Below are the code and all the weights of a small trained network. Each question names an input and a class and asks about switching units off, where a switched-off unit gives its printed mean instead of its output.

import numpy as np


def w(rows, s, z=0):
    codes = np.array(rows[::2]) - 128.0
    scale = np.full(codes.shape[1], s)
    scale[-1] = z or s
    return codes * scale


def norm(h):
    return h / np.sqrt((h * h).mean(-1, keepdims=True) + 1e-5)


def f(y):
    return np.maximum(y, 0)


def log_softmax(a):
    a = a - a.max(-1, keepdims=True)
    return a - np.log(np.exp(a).sum(-1, keepdims=True))


def net(x, mask):
    res = np.array(x, float).reshape(1, 2) / 4 @ E
    u = 0
    for l in range(2):
        y = f(norm(res) @ A[l][:, :-1].T + A[l][:, -1])
        res = res + np.where(mask[u : u + 11], y, B[l][:, -1]) @ B[l][:, :-1]
        u += 11
    return log_softmax(norm(res)[-1] @ U[:, :-1].T + U[:, -1])


A, B = {}, {}
E = w([
[108,39,16,168,164,63,106],'x0',
[169,92,86,38,165,255,79],'x1',
],0.0075)
A[0] = w([
[75,74,81,171,150,188,86,99],'0.n1',
[153,6,138,102,128,123,76,169],'0.n2',
[172,108,202,91,68,89,214,55],'0.n3',
[189,134,121,98,145,139,113,127],'0.n4',
[37,133,69,82,189,75,114,174],'0.n5',
[254,205,164,158,76,162,48,123],'0.n6',
[92,180,122,169,112,236,193,3],'0.n7',
[139,92,145,121,112,155,60,15],'0.n8',
[127,134,125,72,79,120,76,8],'0.n9',
[135,76,86,123,143,210,194,163],'0.n10',
[82,98,91,93,171,104,115,52],'0.n11',
],0.0078,0.002)
B[0] = w([
[216,134,253,127,173,82,72,238],'0.n1',
[49,37,75,131,18,129,124,249],'0.n2',
[106,204,37,144,251,181,106,235],'0.n3',
[43,160,151,140,118,84,197,191],'0.n4',
[186,210,151,145,126,228,110,248],'0.n5',
[175,41,105,166,48,117,94,254],'0.n6',
[213,114,224,130,203,148,149,195],'0.n7',
[152,183,92,138,179,118,237,166],'0.n8',
[54,76,119,141,103,70,89,146],'0.n9',
[152,170,135,149,155,97,204,233],'0.n10',
[167,47,180,154,97,147,163,203],'0.n11',
],0.0053,0.0044)
A[1] = w([
[146,160,203,75,151,116,47,17],'1.n1',
[111,128,142,51,205,223,109,181],'1.n2',
[57,37,52,150,186,50,40,199],'1.n3',
[101,54,62,104,159,210,93,166],'1.n4',
[5,148,134,90,101,206,125,142],'1.n5',
[150,126,33,154,237,138,49,100],'1.n6',
[149,183,167,208,30,154,166,225],'1.n7',
[122,134,33,1,163,153,142,106],'1.n8',
[69,28,81,146,189,133,74,3],'1.n9',
[134,108,139,105,183,216,135,79],'1.n10',
[133,232,201,62,86,150,119,11],'1.n11',
],0.0078,0.0029)
B[1] = w([
[193,113,118,129,50,149,119,148],'1.n1',
[77,127,111,230,145,66,170,196],'1.n2',
[147,193,162,92,105,220,78,211],'1.n3',
[84,190,95,166,108,76,156,195],'1.n4',
[161,104,123,101,137,52,169,137],'1.n5',
[195,20,154,96,94,114,145,171],'1.n6',
[107,82,98,77,159,117,174,254],'1.n7',
[39,187,132,150,222,69,159,157],'1.n8',
[153,134,199,114,66,190,117,171],'1.n9',
[110,179,123,75,147,93,97,185],'1.n10',
[164,99,107,164,39,180,1,186],'1.n11',
],0.0092,0.0081)
U = w([
[220,147,154,176,34,206,50,210],'0',
[24,253,99,185,135,80,175,175],'1',
[191,18,116,78,164,103,188,186],'2',
[112,139,144,102,191,140,50,28],'3',
[131,132,152,128,179,125,70,28],'4',
[108,142,165,88,167,124,63,14],'5',
[161,175,156,84,188,125,82,2],'6',
],0.017,0.0064)

Each question gives the input, the list of numbers given to net, and the class t.
The units are the neurons (one row each of A and B). Each row of codes is followed by its name. A weight is (code - 128) times the scale printed after its matrix; where a second scale follows, it is the last column's (A, B and U).
mask holds one flag per neuron, layer by layer. A switched-off neuron (its flag False) gives its mean, the last column of its row in B, instead of its output. The means were averaged over made-up inputs and are rounded, as every weight is.
A unit's drop is (log p(t) with every unit on - log p(t) with that unit switched off) / (log p(t) with every unit on - log p(t) with every unit switched off).
The circuit of an input: a set's keep is (log p(t) with only the set's units on - log p(t) with every unit switched off) / (log p(t) with every unit on - log p(t) with every unit switched off). Starting from the 12 units with the biggest drops (on a tie, the unit counted first), units are removed one at a time, each time the one whose removal leaves the highest keep (on an exact tie, the one counted first), for as long as the keep stays at least 0.8.
units of the circuit, in order: the units of the circuit, biggest drop first
k most important neurons: the k neurons with the biggest drops, biggest first
k most important neurons of layer l: the k neurons of layer l with the biggest drops, biggest first
drop of u: that unit's drop, to one decimal
input [-3,-3], class 2: units of the circuit, in order -> (1.n7)
input [-3,1], class 2: units of the circuit, in order -> (1.n3; 1.n7)
input [4,-4], class 0: 3 most important neurons -> (1.n3; 0.n10; 1.n2)
input [4,3], class 0: 2 most important neurons of layer 0 -> (0.n2; 0.n1)
input [1,0], class 2: 2 most important neurons of layer 0 -> (0.n2; 0.n11)
input [-3,-1], class 2: 3 most important neurons of layer 0 -> (0.n6; 0.n1; 0.n5)
input [-1,3], class 2: 4 most important neurons of layer 0 -> (0.n3; 0.n10; 0.n6; 0.n4)
input [-1,-3], class 2: 2 most important neurons -> (1.n6; 1.n4)
input [2,3], class 2: 4 most important neurons -> (0.n10; 0.n3; 0.n1; 0.n11)
input [0,-2], class 2: 2 most important neurons of layer 1 -> (1.n6; 1.n11)
input [4,-2], class 0: 2 most important neurons -> (1.n3; 0.n10)
input [8,6], class 0: 2 most important neurons -> (1.n3; 0.n2)
input [7,-5], class 0: drop of 1.n3 -> 0.2
input [2,2], class 2: drop of 0.n1 -> 0.4
input [6,3], class 0: drop of 0.n2 -> 0.1
input [-3,7], class 1: drop of 0.n3 -> 0.0
input [4,7], class 1: most important neuron -> (1.n4)
